Here is a tiny trained network, its code and every weight. The questions are about switching its units off for an input and a target symbol, where a switched-off unit gives its printed mean instead of its output.

import numpy as np


def w(rows, s, z=0):
    codes = np.array(rows[::2]) - 128.0
    scale = np.full(codes.shape[1], s)
    scale[-1] = z or s
    return codes * scale


def norm(h):
    return h / np.sqrt((h * h).mean(-1, keepdims=True) + 1e-5)


def f(y):
    return y / 2 * (1 + np.tanh(0.7978845608 * (y + 0.044715 * y**3)))


def softmax(a):
    e = np.exp(a - a.max(-1, keepdims=True))
    return e / e.sum(-1, keepdims=True)


def log_softmax(a):
    a = a - a.max(-1, keepdims=True)
    return a - np.log(np.exp(a).sum(-1, keepdims=True))


def net(x, mask):
    ids = ['ΔΛΞΣβμ'.index(c) for c in x.split()]
    T = len(ids)
    res = E[ids] + P[:T]
    q, k, v = (norm(res) @ M[0].T for M in (Q, K, V))
    z = softmax(np.where(np.tri(T) > 0, q @ k.T / 3**0.5, -1e9)) @ v
    res = res + np.where(mask[0], z, O[0][:, -1]) @ O[0][:, :-1]
    y = f(norm(res) @ A[0][:, :-1].T + A[0][:, -1])
    res = res + np.where(mask[1:17], y, B[0][:, -1]) @ B[0][:, :-1]
    return log_softmax(norm(res)[-1] @ U[:, :-1].T + U[:, -1])


Q, K, V, O, A, B = {}, {}, {}, {}, {}, {}
E = w([
[142,49,99],'Δ',
[79,133,184],'Λ',
[98,127,88],'Ξ',
[147,26,76],'Σ',
[174,128,209],'β',
[164,253,174],'μ',
],0.017)
P = w([
[105,3,134],'0',
[138,30,148],'1',
[147,47,138],'2',
[141,61,123],'3',
[135,71,104],'4',
[130,81,93],'5',
[126,92,86],'6',
[124,102,78],'7',
[122,111,69],'8',
[120,124,65],'9',
[119,134,60],'10',
],0.0054)
Q[0] = w([
[140,71,188],'h1',
[95,180,58],'h1',
[42,2,135],'h1',
],0.008)
K[0] = w([
[135,114,203],'h1',
[110,134,46],'h1',
[3,70,171],'h1',
],0.0076)
V[0] = w([
[103,157,13],'h1',
[205,127,201],'h1',
[3,90,151],'h1',
],0.0059)
O[0] = w([
[254,19,190,1],'h1',
[15,172,48,203],'h1',
[173,210,220,162],'h1',
],0.0048,0.0038)
A[0] = w([
[164,128,104,114],'n1',
[151,162,106,3],'n2',
[142,97,174,151],'n3',
[117,135,136,126],'n4',
[60,82,96,130],'n5',
[141,134,138,120],'n6',
[154,133,153,122],'n7',
[58,1,124,73],'n8',
[111,122,105,69],'n9',
[165,69,167,102],'n10',
[111,90,138,172],'n11',
[156,70,117,131],'n12',
[138,105,143,109],'n13',
[132,165,79,12],'n14',
[117,91,126,70],'n15',
[170,82,110,157],'n16',
],0.027,0.0058)
B[0] = w([
[49,185,158,139],'n1',
[223,86,99,125],'n2',
[157,91,90,169],'n3',
[114,153,110,145],'n4',
[164,89,81,201],'n5',
[134,98,110,129],'n6',
[117,131,88,140],'n7',
[241,4,229,251],'n8',
[135,101,146,130],'n9',
[136,115,204,167],'n10',
[184,78,105,172],'n11',
[76,212,44,197],'n12',
[144,77,143,134],'n13',
[156,53,129,130],'n14',
[164,98,96,145],'n15',
[35,220,48,196],'n16',
],0.029,0.012)
U = w([
[123,92,252,200],'Δ',
[142,92,48,1],'Λ',
[117,172,94,90],'Ξ',
[90,179,228,211],'Σ',
[149,160,180,91],'β',
[204,204,153,66],'μ',
],0.015,0.0095)

Each question gives the input, a string of symbols that net reads in full, and the target symbol t.
The units are the heads (3 rows each of Q, K, V and O) and the neurons (one row each of A and B). Each row of codes is followed by its name. A weight is (code - 128) times the scale printed after its matrix; where a second scale follows, it is the last column's (O, A, B and U).
mask holds one flag per unit, heads first, then neurons. A switched-off unit (its flag False) gives its mean, the last column of its rows in O or B, instead of its output. The means were averaged over made-up inputs and are rounded, as every weight is.
A unit's drop is (log p(t) with every unit on - log p(t) with that unit switched off) / (log p(t) with every unit on - log p(t) with every unit switched off).
The circuit of an input: a set's keep is (log p(t) with only the set's units on - log p(t) with every unit switched off) / (log p(t) with every unit on - log p(t) with every unit switched off). Starting from the 12 units with the biggest drops (on a tie, the unit counted first), units are removed one at a time, each time the one whose removal leaves the highest keep (on an exact tie, the one counted first), for as long as the keep stays at least 0.8.
units of the circuit, in order: the units of the circuit, biggest drop first
unit that matters most: the unit with the biggest drop
top k neurons: the k neurons with the biggest drops, biggest first
drop of u: that unit's drop, to one decimal
input Ξ β Σ Λ μ Δ β β, target Ξ: units of the circuit, in order -> [n8]
input β Ξ β Λ Δ Σ Ξ Λ Ξ β β, target Σ: top 3 neurons -> [n5 n11 n8]
input Δ Λ Ξ Ξ β Λ Ξ, target Ξ: units of the circuit, in order -> [n16 h1]
input Ξ μ Ξ Λ β β μ μ Ξ, target Ξ: units of the circuit, in order -> [h1 n16]
input Δ β Λ Λ β Δ Λ β μ Λ, target Σ: top 3 neurons -> [n8 n3 n11]
input Δ β Λ β Σ Λ Λ, target Ξ: top 3 neurons -> [n8 n10 n1]
input Λ Δ μ Ξ Λ Δ β μ μ β, target Λ: top 4 neurons -> [n8 n16 n12 n7]
input Ξ Λ Δ Λ β μ Λ β Λ Λ, target Σ: top 2 neurons -> [n8 n5]
input Δ Λ Ξ Σ β β β β, target Σ: top 2 neurons -> [n5 n8]
input β Δ β, target Λ: top 4 neurons -> [n8 n16 n12 n3]
input Λ Ξ Λ μ β Ξ Ξ Δ Λ, target Ξ: top 3 neurons -> [n8 n10 n5]
input Ξ Δ β μ Δ β Ξ μ μ β, target Ξ: drop of h1 -> 1.1
input Ξ Ξ Λ Λ, target Λ: drop of n3 -> 0.4
input Λ Δ Λ, target Λ: unit that matters most -> n10
input Δ β β μ Λ Σ Λ μ Ξ, target Δ: drop of n12 -> 0.2
input β β β β μ Λ β Ξ, target Δ: drop of n5 -> -0.2
